Below is a small trained network, with its code and all its weights. Each question gives an input and a target symbol and asks what happens when units are switched off, that is, made to give their printed mean instead of their output.

import numpy as np


def w(rows, s, z=0):
    codes = np.array(rows[::2]) - 128.0
    scale = np.full(codes.shape[1], s)
    scale[-1] = z or s
    return codes * scale


def norm(h):
    return h / np.sqrt((h * h).mean(-1, keepdims=True) + 1e-5)


def f(y):
    return y / 2 * (1 + np.tanh(0.7978845608 * (y + 0.044715 * y**3)))


def softmax(a):
    e = np.exp(a - a.max(-1, keepdims=True))
    return e / e.sum(-1, keepdims=True)


def log_softmax(a):
    a = a - a.max(-1, keepdims=True)
    return a - np.log(np.exp(a).sum(-1, keepdims=True))


def net(x, mask):
    ids = ['ΘΛΠΣαδζητ'.index(c) for c in x.split()]
    T = len(ids)
    res = E[ids] + P[:T]
    u = 0
    for l in range(2):
        r = norm(res)
        for j in range(3):
            rows = slice(2 * j, 2 * j + 2)
            q, k, v = (r @ M[l][rows].T for M in (Q, K, V))
            z = softmax(np.where(np.tri(T) > 0, q @ k.T / 2**0.5, -1e9)) @ v
            o = O[l][rows]
            res = res + np.where(mask[u + j], z, o[:, -1]) @ o[:, :-1]
        u += 3
        y = f(norm(res) @ A[l][:, :-1].T + A[l][:, -1])
        res = res + np.where(mask[u : u + 4], y, B[l][:, -1]) @ B[l][:, :-1]
        u += 4
    return log_softmax(norm(res)[-1] @ U[:, :-1].T + U[:, -1])


Q, K, V, O, A, B = {}, {}, {}, {}, {}, {}
E = w([
[134,23,95,91,103,126,10,153,156,150,149],'Θ',
[223,111,117,133,51,103,65,37,151,110,68],'Λ',
[247,136,86,128,159,151,63,171,140,73,93],'Π',
[181,155,97,119,89,85,1,168,162,55,108],'Σ',
[139,42,135,136,20,185,153,237,167,151,82],'α',
[108,126,50,142,164,253,97,80,146,175,175],'δ',
[51,19,130,40,66,145,113,97,160,94,92],'ζ',
[129,167,76,17,90,118,155,206,44,143,165],'η',
[227,107,89,154,184,72,97,152,176,35,123],'τ',
],0.019)
P = w([
[96,121,9,118,190,109,127,136,142,174,23],'0',
[116,133,37,114,172,108,124,131,149,158,57],'1',
[120,132,55,110,158,117,115,127,145,141,79],'2',
[127,128,75,110,151,124,113,131,142,128,97],'3',
[139,126,95,113,145,131,114,129,140,119,112],'4',
[148,125,115,119,142,139,122,132,138,111,124],'5',
[156,124,133,122,135,147,125,129,131,102,136],'6',
[156,125,150,123,125,152,124,125,120,95,150],'7',
[160,125,164,129,115,160,126,130,114,87,165],'8',
[157,121,181,131,102,163,122,124,103,79,183],'9',
[161,123,199,138,88,161,121,110,97,69,201],'10',
],0.015)
Q[0] = w([
[162,85,132,101,173,121,89,199,114,93,164],'L0H1',
[166,246,122,237,205,110,181,191,22,226,163],'L0H1',
[165,250,198,234,173,127,196,118,120,171,87],'L0H2',
[158,139,92,142,112,183,176,121,99,141,109],'L0H2',
[108,169,137,165,137,103,161,129,111,137,78],'L0H3',
[178,69,78,53,92,142,71,124,138,78,126],'L0H3',
],0.011)
K[0] = w([
[130,175,170,103,126,186,158,171,136,42,149],'L0H1',
[86,134,2,93,155,111,146,129,172,159,29],'L0H1',
[96,102,26,102,151,83,110,131,171,170,49],'L0H2',
[143,137,101,128,163,122,162,154,96,191,126],'L0H2',
[111,147,83,134,133,110,136,136,164,167,85],'L0H3',
[144,142,175,141,88,182,148,126,124,85,198],'L0H3',
],0.012)
V[0] = w([
[150,46,142,204,87,140,63,121,175,181,169],'L0H1',
[97,134,174,160,143,136,161,81,176,184,210],'L0H1',
[253,96,106,154,121,124,217,41,120,148,182],'L0H2',
[106,70,92,93,99,3,113,63,166,79,171],'L0H2',
[184,96,198,105,178,75,35,133,102,124,120],'L0H3',
[108,166,79,110,221,208,70,52,109,131,212],'L0H3',
],0.0064)
O[0] = w([
[64,162,123,181,136,88,224,154,64,132,96,171],'L0H1',
[255,115,107,135,224,94,176,134,106,55,178,2],'L0H1',
[70,144,58,68,109,105,136,188,231,112,178,121],'L0H2',
[226,107,43,169,150,158,249,137,118,102,145,140],'L0H2',
[131,102,57,54,131,125,145,39,98,178,53,131],'L0H3',
[126,242,176,85,126,165,224,127,228,107,38,176],'L0H3',
],0.0079,0.0082)
A[0] = w([
[54,23,136,127,156,142,110,182,48,110,73,166],'L0N1',
[20,120,158,105,214,204,230,142,113,137,140,4],'L0N2',
[76,97,135,113,74,66,127,155,30,69,2,249],'L0N3',
[191,140,106,126,116,102,125,90,152,42,114,106],'L0N4',
],0.0057,0.0011)
B[0] = w([
[213,159,112,67,107,94,166,87,165,103,140,195],'L0N1',
[124,144,71,136,130,48,128,81,150,146,170,169],'L0N2',
[157,202,124,152,199,85,160,160,193,135,183,254],'L0N3',
[109,250,133,169,166,109,62,150,142,138,146,170],'L0N4',
],0.013,0.0061)
Q[1] = w([
[115,247,88,183,126,148,102,119,204,100,156],'L1H1',
[44,78,129,92,176,152,149,98,142,203,146],'L1H1',
[200,116,133,101,81,20,76,121,152,41,115],'L1H2',
[137,16,169,87,120,144,176,161,40,178,50],'L1H2',
[66,180,78,73,170,190,132,87,92,132,134],'L1H3',
[115,48,186,87,151,62,178,157,72,141,73],'L1H3',
],0.012)
K[1] = w([
[97,161,201,127,91,156,177,133,138,94,176],'L1H1',
[144,164,115,118,138,114,95,166,167,94,24],'L1H1',
[126,93,95,136,90,141,128,90,97,115,216],'L1H2',
[154,98,38,127,163,88,85,126,125,187,67],'L1H2',
[142,168,105,137,132,204,165,139,182,162,62],'L1H3',
[120,95,9,110,139,107,110,94,55,174,94],'L1H3',
],0.015)
V[1] = w([
[93,175,69,35,178,110,155,182,89,87,145],'L1H1',
[118,127,109,152,202,206,99,108,79,156,164],'L1H1',
[133,80,158,131,141,109,145,43,211,90,138],'L1H2',
[126,174,101,128,30,106,158,76,89,247,124],'L1H2',
[118,174,125,77,120,50,99,88,127,75,112],'L1H3',
[114,134,132,225,153,96,108,108,154,103,184],'L1H3',
],0.011)
O[1] = w([
[102,132,148,93,189,164,144,164,55,102,178,199],'L1H1',
[85,188,93,83,111,138,105,90,190,180,188,2],'L1H1',
[98,150,124,203,155,158,92,126,143,188,104,206],'L1H2',
[107,188,248,129,89,161,203,119,115,137,151,209],'L1H2',
[139,66,131,123,127,119,139,83,75,169,146,214],'L1H3',
[155,155,127,124,128,143,170,184,130,212,118,96],'L1H3',
],0.014,0.0082)
A[1] = w([
[108,69,127,116,107,27,193,136,144,148,152,2],'L1N1',
[58,249,174,85,74,134,50,155,223,183,171,156],'L1N2',
[149,86,146,136,112,99,174,153,128,81,99,223],'L1N3',
[93,52,127,122,127,173,175,158,154,120,116,134],'L1N4',
],0.011,0.0027)
B[1] = w([
[73,155,129,129,146,153,104,93,33,115,110,140],'L1N1',
[124,197,103,152,121,183,68,156,133,185,250,252],'L1N2',
[87,141,103,124,127,141,118,151,190,118,169,200],'L1N3',
[185,186,108,116,70,75,114,140,121,125,125,161],'L1N4',
],0.02,0.011)
U = w([
[72,205,55,166,93,140,132,114,34,58,123,3],'Θ',
[122,109,180,128,109,179,206,82,158,172,102,167],'Λ',
[93,76,127,76,119,174,73,67,165,87,116,181],'Π',
[232,166,104,103,93,86,129,124,92,139,134,75],'Σ',
[83,139,158,153,125,101,122,183,201,58,133,121],'α',
[102,182,128,135,170,162,82,106,170,169,204,125],'δ',
[64,111,181,191,176,134,77,160,35,143,96,143],'ζ',
[89,159,161,80,229,129,215,116,93,75,174,147],'η',
[151,2,30,117,168,154,211,163,160,171,184,181],'τ',
],0.0085,0.0062)

Each question gives the input, a string of symbols that net reads in full, and the target symbol t.
The units are the heads (2 rows each of Q, K, V and O) and the neurons (one row each of A and B). Each row of codes is followed by its name. A weight is (code - 128) times the scale printed after its matrix; where a second scale follows, it is the last column's (O, A, B and U).
mask holds one flag per unit, layer by layer, with each layer's heads first. A switched-off unit (its flag False) gives its mean, the last column of its rows in O or B, instead of its output. The means were averaged over made-up inputs and are rounded, as every weight is.
A unit's drop is (log p(t) with every unit on - log p(t) with that unit switched off) / (log p(t) with every unit on - log p(t) with every unit switched off).
The circuit of an input: a set's keep is (log p(t) with only the set's units on - log p(t) with every unit switched off) / (log p(t) with every unit on - log p(t) with every unit switched off). Starting from the 12 units with the biggest drops (on a tie, the unit counted first), units are removed one at a time, each time the one whose removal leaves the highest keep (on an exact tie, the one counted first), for as long as the keep stays at least 0.8.
circuit, biggest first: the units of the circuit, biggest drop first
unit that matters most: the unit with the biggest drop
top k neurons: the k neurons with the biggest drops, biggest first
top k neurons in layer l: the k neurons of layer l with the biggest drops, biggest first
input α Λ τ τ τ, target α: circuit, biggest first	[L1N2, L1N3]
input Π Θ δ Σ Π δ ζ Λ, target ζ: unit that matters most	L1H2
input τ δ ζ δ α ζ ζ Σ ζ, target Λ: circuit, biggest first	[L1N2, L0H2]
input Π Λ τ τ ζ, target Σ: circuit, biggest first	[L1N4, L0H2]
input Λ δ Θ ζ, target η: top 2 neurons in layer 1	[L1N2, L1N1]
input Λ τ ζ ζ Λ, target ζ: circuit, biggest first	[L0N1, L1H1]
input ζ ζ η Λ τ Θ η ζ, target Π: circuit, biggest first	[L0H1, L1N2]
input Λ Λ ζ δ ζ δ Θ ζ η δ, target Θ: top 2 neurons	[L1N4, L0N3]
input α α ζ δ ζ Σ ζ, target Λ: top 2 neurons	[L0N1, L1N2]
input α δ δ Θ τ δ, target Θ: top 3 neurons	[L1N4, L0N3, L1N2]
input δ Λ α, target α: top 2 neurons in layer 1	[L1N3, L1N2]
input Σ η α Σ τ δ ζ, target α: circuit, biggest first	[L1N2, L1H1, L1N3, L0H3]
input δ τ δ ζ Θ ζ, target η: top 4 neurons	[L0N1, L1N2, L1N1, L0N3]
input Π Λ δ Λ ζ, target Θ: unit that matters most	L1N1
input Σ ζ ζ Σ Λ ζ α Θ Θ δ η, target η: top 2 neurons	[L0N2, L1N2]
input δ δ Θ, target α: top 3 neurons	[L0N2, L0N4, L1N2]
input Θ δ Λ δ Σ Π τ τ τ δ Θ, target α: top 2 neurons	[L1N3, L1N2]
input Σ τ δ δ Σ Λ η δ, target Σ: top 2 neurons	[L1N4, L0N2]
input Π τ δ Σ Θ, target Λ: top 3 neurons	[L0N1, L1N2, L0N3]
input δ ζ τ α Λ, target α: unit that matters most	L1N3
input Λ Λ α Θ η δ Π Π δ, target Π: top 2 neurons	[L0N3, L1N2]
input δ α Σ, target α: top 3 neurons	[L0N3, L1N2, L1N3]
input τ ζ ζ, target τ: top 2 neurons in layer 0	[L0N3, L0N1]
input δ δ Π Σ δ η δ, target η: top 2 neurons	[L0N2, L1N2]
input Σ η α δ τ τ η δ ζ, target α: top 3 neurons	[L1N2, L1N3, L1N4]
input Π Π α ζ, target ζ: top 2 neurons	[L0N3, L1N1]
input δ ζ δ Λ τ Σ δ, target Λ: top 2 neurons	[L0N2, L1N2]
input Π ζ δ Λ δ, target Λ: unit that matters most	L0N2
input δ η Λ η τ δ, target η: top 3 neurons in layer 0	[L0N2, L0N3, L0N4]
input α η η δ δ Π Σ α, target η: top 2 neurons in layer 0	[L0N4, L0N1]
